Each row is followed by its group and then its class within the group.
-.03; -.26; -.05; -.01; -.38; -.09; -.31; -.63; .24; .20; .04; -.06; -.22; -.04; .20; .37; -.29; .13
FL > X
.14; .12; .09; -.08; -.34; -.28; -.27; .33; -.02; .25; -.02; .10; -.28; -.05; .15; .23; -.18; .05
FL > R
-.13; .48; .04; -.10; -.20; -.33; -.15; -.51; -.18; .22; .07; .12; -.14; .07; .04; .27; .01; .11
NQ > P
.27; -.49; -.05; .24; -.18; -.04; -.03; -.25; .57; .15; -.50; -.07; -.27; -.24; .01; .25; -.37; .10
FL > X
.07; .00; .11; -.26; -.13; -.07; -.29; .32; -.07; .17; .01; -.01; -.29; -.15; .46; .14; -.35; .13
FL > R
-.18; .24; .02; -.04; -.70; -.46; .08; -.42; -.01; .01; .19; .14; -.10; .04; .09; .16; .00; .13
NQ > J
-.42; .53; .03; -.06; -.15; -.22; .07; -.24; -.37; -.01; .23; .13; -.10; -.05; .25; .26; -.28; .26
NQ > J
.11; .02; .16; -.05; -.19; -.15; -.39; -.02; .00; .23; .07; .06; -.24; -.15; .08; .19; -.13; .04
FL > X
-.04; .14; .09; .07; -.22; -.08; -.10; .11; .01; .06; -.06; -.01; -.19; -.20; .42; .22; -.27; .18
FL > R
.17; -.07; -.08; .08; -.23; .01; -.25; .00; -.07; .18; .07; -.03; -.49; -.23; .25; .58; -.17; .13
FL > X
.05; .26; .14; -.01; -.35; -.28; -.03; -.28; -.01; -.07; .22; .20; -.05; -.15; .00; .17; -.27; .17
NQ > J
-.15; .28; -.04; -.15; -.48; -.06; -.23; -.35; -.40; .11; .50; .15; .01; .01; .13; .10; -.08; .10
NQ > P
.14; .19; -.08; -.01; -.28; .03; -.15; .34; .22; .17; -.07; -.08; -.11; -.09; .22; .40; -.09; .02
FL > X
-.07; .13; .12; -.11; -.43; -.17; .00; -.52; .06; -.10; .43; .10; .14; .04; -.07; .07; -.18; .09
NQ > P
-.08; -.01; .20; -.12; -.33; -.23; -.27; .08; .08; .06; .27; .04; -.28; -.09; .20; .42; -.33; .05
FL > X
.05; -.27; -.04; .16; .12; -.07; -.20; -.24; .19; .23; -.39; -.07; -.43; -.19; .26; .12; -.24; .06
FL > U
-.07; -.07; -.02; -.04; -.74; -.21; .06; .01; -.13; -.03; .18; .11; -.18; -.01; .10; .10; .22; .17
NQ > D
-.42; .38; .00; -.18; -.25; -.04; .00; -.04; -.08; -.12; .43; -.06; -.01; .00; .38; .31; -.22; .15
NQ > P
-.25; .50; .14; -.23; -.51; -.28; -.13; .01; -.20; .05; .47; .13; -.21; -.09; .31; .39; -.29; .26
NQ > J
-.03; -.10; .21; .04; .09; -.13; -.20; -.24; .37; .11; -.15; -.10; -.32; -.17; .24; .35; -.41; .17
FL > U
-.12; -.01; .07; -.06; -.50; -.27; .03; .06; .01; .05; .42; .10; -.17; -.04; .20; .19; -.11; .16
NQ > P
.18; -.05; -.11; .07; -.22; .14; -.01; .24; .14; .17; -.28; .06; -.14; -.18; .18; .17; -.27; .11
FL > R
-.10; -.01; .01; -.15; -.48; -.17; .03; .00; -.05; -.06; .34; .09; -.09; .03; .14; .17; .03; .16
NQ > D
-.04; .11; -.11; -.06; -.47; .11; -.14; -.41; -.02; .08; .09; .04; -.02; -.11; .24; .38; -.08; .10
FL > R
.12; .28; -.01; -.15; -.65; -.03; -.09; .35; -.24; .01; .27; .12; -.07; -.02; .21; .35; .22; .12
NQ > D
.13; -.03; .02; -.18; -.77; -.08; -.16; -.23; -.02; .02; .33; .10; .06; .09; .13; .21; .08; .07
NQ > D
.00; .27; .06; -.06; -.31; -.17; -.29; -.35; .09; .23; .19; .06; -.12; -.19; .21; .53; -.34; .09
FL > X
-.13; .19; -.01; -.01; -.26; -.01; -.11; .23; .09; .09; -.09; -.02; -.17; -.28; .41; .28; -.28; .14
FL > U

Each row is followed by its group and then its class within the group.
-.33; -.05; -.33; .18; .16; -.14; .04; .26; .11; .18; .11; .18; .18; .22; .16; .26; .10; -.41
(31) > N
.05; -.12; .44; -.11; .13; -.22; -.03; -.15; -.22; -.13; .50; .02; -.31; .06; .16; .08; .23; -.03
(29) > T
-.06; -.07; -.13; -.06; .11; -.26; .05; .22; .18; .06; .41; .05; -.08; .25; .10; .15; .31; -.02
(31) > A
-.17; .19; -.13; -.29; -.15; .25; .11; .23; .08; -.02; -.01; -.23; .01; .29; .00; -.42; .10; .14
(31) > E
-.14; -.18; -.33; .15; .15; .02; .11; .45; -.06; -.24; .41; -.05; -.54; .43; -.23; -.88; -.34; .39
(24) > G
.18; -.01; -.03; .04; .53; -.25; .01; .12; .14; -.11; .45; .09; .07; .02; .41; .33; .06; -.38
(31) > E
.02; -.03; -.07; -.14; -.30; .07; -.06; .20; .34; .19; -.05; -.50; -.04; .49; .11; -.16; .40; .25
(31) > E
.14; .04; -.28; .06; .06; .00; .09; -.05; .02; .07; -.13; -.11; .10; .33; .08; .24; .48; -.27
(31) > E
.36; .27; .47; -.03; -.11; -.21; -.21; -.53; -.44; -.61; .13; -.09; .04; -.20; -.09; .69; .46; .20
(29) > K
.29; -.11; -.38; .09; .43; -.22; -.09; -.11; .05; -.03; .30; -.02; .31; .17; .00; .27; .41; -.33
(31) > E
-.17; -.18; -.05; -.10; -.38; -.24; .19; -.05; -.29; .09; -.25; -.17; -.38; .21; -.06; -.08; .22; .26
(24) > M
-.34; -.10; -.39; -.06; .13; -.04; -.10; .26; -.20; -.21; .43; .16; -.49; .19; -.31; -.57; -.33; .03
(24) > G
.09; -.11; -.05; -.04; -.13; -.22; -.16; .08; .13; .25; .00; -.28; .04; .20; -.14; .11; .42; -.28
(31) > A
.18; -.09; -.40; -.07; .25; -.14; -.01; .48; .23; -.06; .66; .22; -.19; .25; .22; .10; .01; -.01
(31) > N
